Here is a tiny trained network, its code and every weight. The questions are about switching its units off for an input and a target symbol, where a switched-off unit gives its printed mean instead of its output.

import numpy as np


def w(rows, s, z=0):
    codes = np.array(rows[::2]) - 128.0
    scale = np.full(codes.shape[1], s)
    scale[-1] = z or s
    return codes * scale


def f(y):
    return y / 2 * (1 + np.tanh(0.7978845608 * (y + 0.044715 * y**3)))


def softmax(a):
    e = np.exp(a - a.max(-1, keepdims=True))
    return e / e.sum(-1, keepdims=True)


def log_softmax(a):
    a = a - a.max(-1, keepdims=True)
    return a - np.log(np.exp(a).sum(-1, keepdims=True))


def net(x, mask):
    ids = ['βδεημπψω'.index(c) for c in x.split()]
    T = len(ids)
    res = E[ids] + P[:T]
    u = 0
    for l in range(2):
        q, k, v = (res @ M[l].T for M in (Q, K, V))
        z = softmax(np.where(np.tri(T) > 0, q @ k.T / 3**0.5, -1e9)) @ v
        res = res + np.where(mask[u], z, O[l][:, -1]) @ O[l][:, :-1]
        u += 1
        y = f(res @ A[l][:, :-1].T + A[l][:, -1])
        res = res + np.where(mask[u : u + 4], y, B[l][:, -1]) @ B[l][:, :-1]
        u += 4
    return log_softmax(res[-1] @ U[:, :-1].T + U[:, -1])


Q, K, V, O, A, B = {}, {}, {}, {}, {}, {}
E = w([
[81,227,144],'β',
[119,180,200],'δ',
[130,151,199],'ε',
[141,142,200],'η',
[199,9,155],'μ',
[179,147,120],'π',
[195,198,75],'ψ',
[35,98,177],'ω',
],0.012)
P = w([
[143,207,254],'0',
[153,174,238],'1',
[149,156,213],'2',
[135,150,192],'3',
[141,124,178],'4',
[127,127,156],'5',
[124,113,134],'6',
[112,93,118],'7',
[113,95,117],'8',
[110,109,120],'9',
],0.0086)
Q[0] = w([
[110,149,72],'L0H0',
[101,150,253],'L0H0',
[94,159,245],'L0H0',
],0.015)
K[0] = w([
[107,157,223],'L0H0',
[62,83,7],'L0H0',
[48,73,2],'L0H0',
],0.012)
V[0] = w([
[2,148,175],'L0H0',
[221,181,100],'L0H0',
[127,45,138],'L0H0',
],0.0082)
O[0] = w([
[2,136,154,255],'L0H0',
[206,189,57,104],'L0H0',
[139,45,187,88],'L0H0',
],0.0089,0.0031)
A[0] = w([
[100,28,203,232],'L0N0',
[101,92,128,127],'L0N1',
[216,77,2,142],'L0N2',
[215,203,155,254],'L0N3',
],0.0083,0.0053)
B[0] = w([
[238,152,220,254],'L0N0',
[167,172,131,140],'L0N1',
[86,87,179,152],'L0N2',
[128,199,2,238],'L0N3',
],0.0066,0.0086)
Q[1] = w([
[177,175,194],'L1H0',
[142,148,88],'L1H0',
[181,133,255],'L1H0',
],0.0029)
K[1] = w([
[172,139,216],'L1H0',
[169,172,127],'L1H0',
[153,96,253],'L1H0',
],0.0055)
V[1] = w([
[97,192,209],'L1H0',
[101,151,139],'L1H0',
[170,7,3],'L1H0',
],0.0037)
O[1] = w([
[144,49,4,201],'L1H0',
[214,107,125,142],'L1H0',
[96,141,200,2],'L1H0',
],0.0033,0.008)
A[1] = w([
[130,163,2,245],'L1N0',
[186,26,122,44],'L1N1',
[115,133,131,57],'L1N2',
[130,120,119,89],'L1N3',
],0.0094,0.0011)
B[1] = w([
[86,2,151,254],'L1N0',
[95,223,155,157],'L1N1',
[127,127,144,124],'L1N2',
[134,135,126,122],'L1N3',
],0.0088,0.0083)
U = w([
[170,3,60,193],'β',
[247,147,114,120],'δ',
[94,7,210,106],'ε',
[156,114,96,133],'η',
[135,164,103,148],'μ',
[5,189,108,116],'π',
[117,177,107,174],'ψ',
[124,99,121,1],'ω',
],0.0067,0.0042)

Each question gives the input, a string of symbols that net reads in full, and the target symbol t.
The units are the heads (3 rows each of Q, K, V and O) and the neurons (one row each of A and B). Each row of codes is followed by its name. A weight is (code - 128) times the scale printed after its matrix; where a second scale follows, it is the last column's (O, A, B and U).
mask holds one flag per unit, layer by layer, with each layer's heads first. A switched-off unit (its flag False) gives its mean, the last column of its rows in O or B, instead of its output. The means were averaged over made-up inputs and are rounded, as every weight is.
A unit's drop is (log p(t) with every unit on - log p(t) with that unit switched off) / (log p(t) with every unit on - log p(t) with every unit switched off).
The circuit of an input: a set's keep is (log p(t) with only the set's units on - log p(t) with every unit switched off) / (log p(t) with every unit on - log p(t) with every unit switched off). Starting from all 10 units, units are removed one at a time, each time the one whose removal leaves the highest keep (on an exact tie, the one counted first), for as long as the keep stays at least 0.8.
circuit, biggest first: the units of the circuit, biggest drop first
unit that matters most: the unit with the biggest drop
top k neurons: the k neurons with the biggest drops, biggest first
drop of u: that unit's drop, to one decimal
input δ ψ ψ δ δ, target β: top 3 neurons	(L1N0; L0N3; L0N0)
input β δ δ, target π: unit that matters most	L0H0
input δ ω ψ ε ψ ε, target β: circuit, biggest first	(L0H0; L1N0; L0N3; L0N0)
input ε ω δ μ ε ε, target δ: circuit, biggest first	(L1N0; L0H0; L0N0)
input μ δ ε β ψ, target β: top 4 neurons	(L1N0; L0N0; L0N3; L1N1)
input ε β δ β ψ δ ε, target β: circuit, biggest first	(L0H0; L1N0; L0N0; L0N3)
input μ ψ ψ ε ω δ, target ε: top 2 neurons	(L0N3; L1N1)
input β ω ε μ η η, target δ: top 3 neurons	(L1N0; L0N0; L0N2)
input ε ε μ ε, target δ: circuit, biggest first	(L0H0; L1N0)
input ε ε μ, target δ: top 3 neurons	(L1N0; L0N0; L1N1)
input η ψ η, target β: drop of L0N0	0.2
input μ δ ψ η, target β: drop of L0N0	0.3
input ε δ ε ε ψ δ ε ω ω η, target ε: drop of L1N0	-0.3
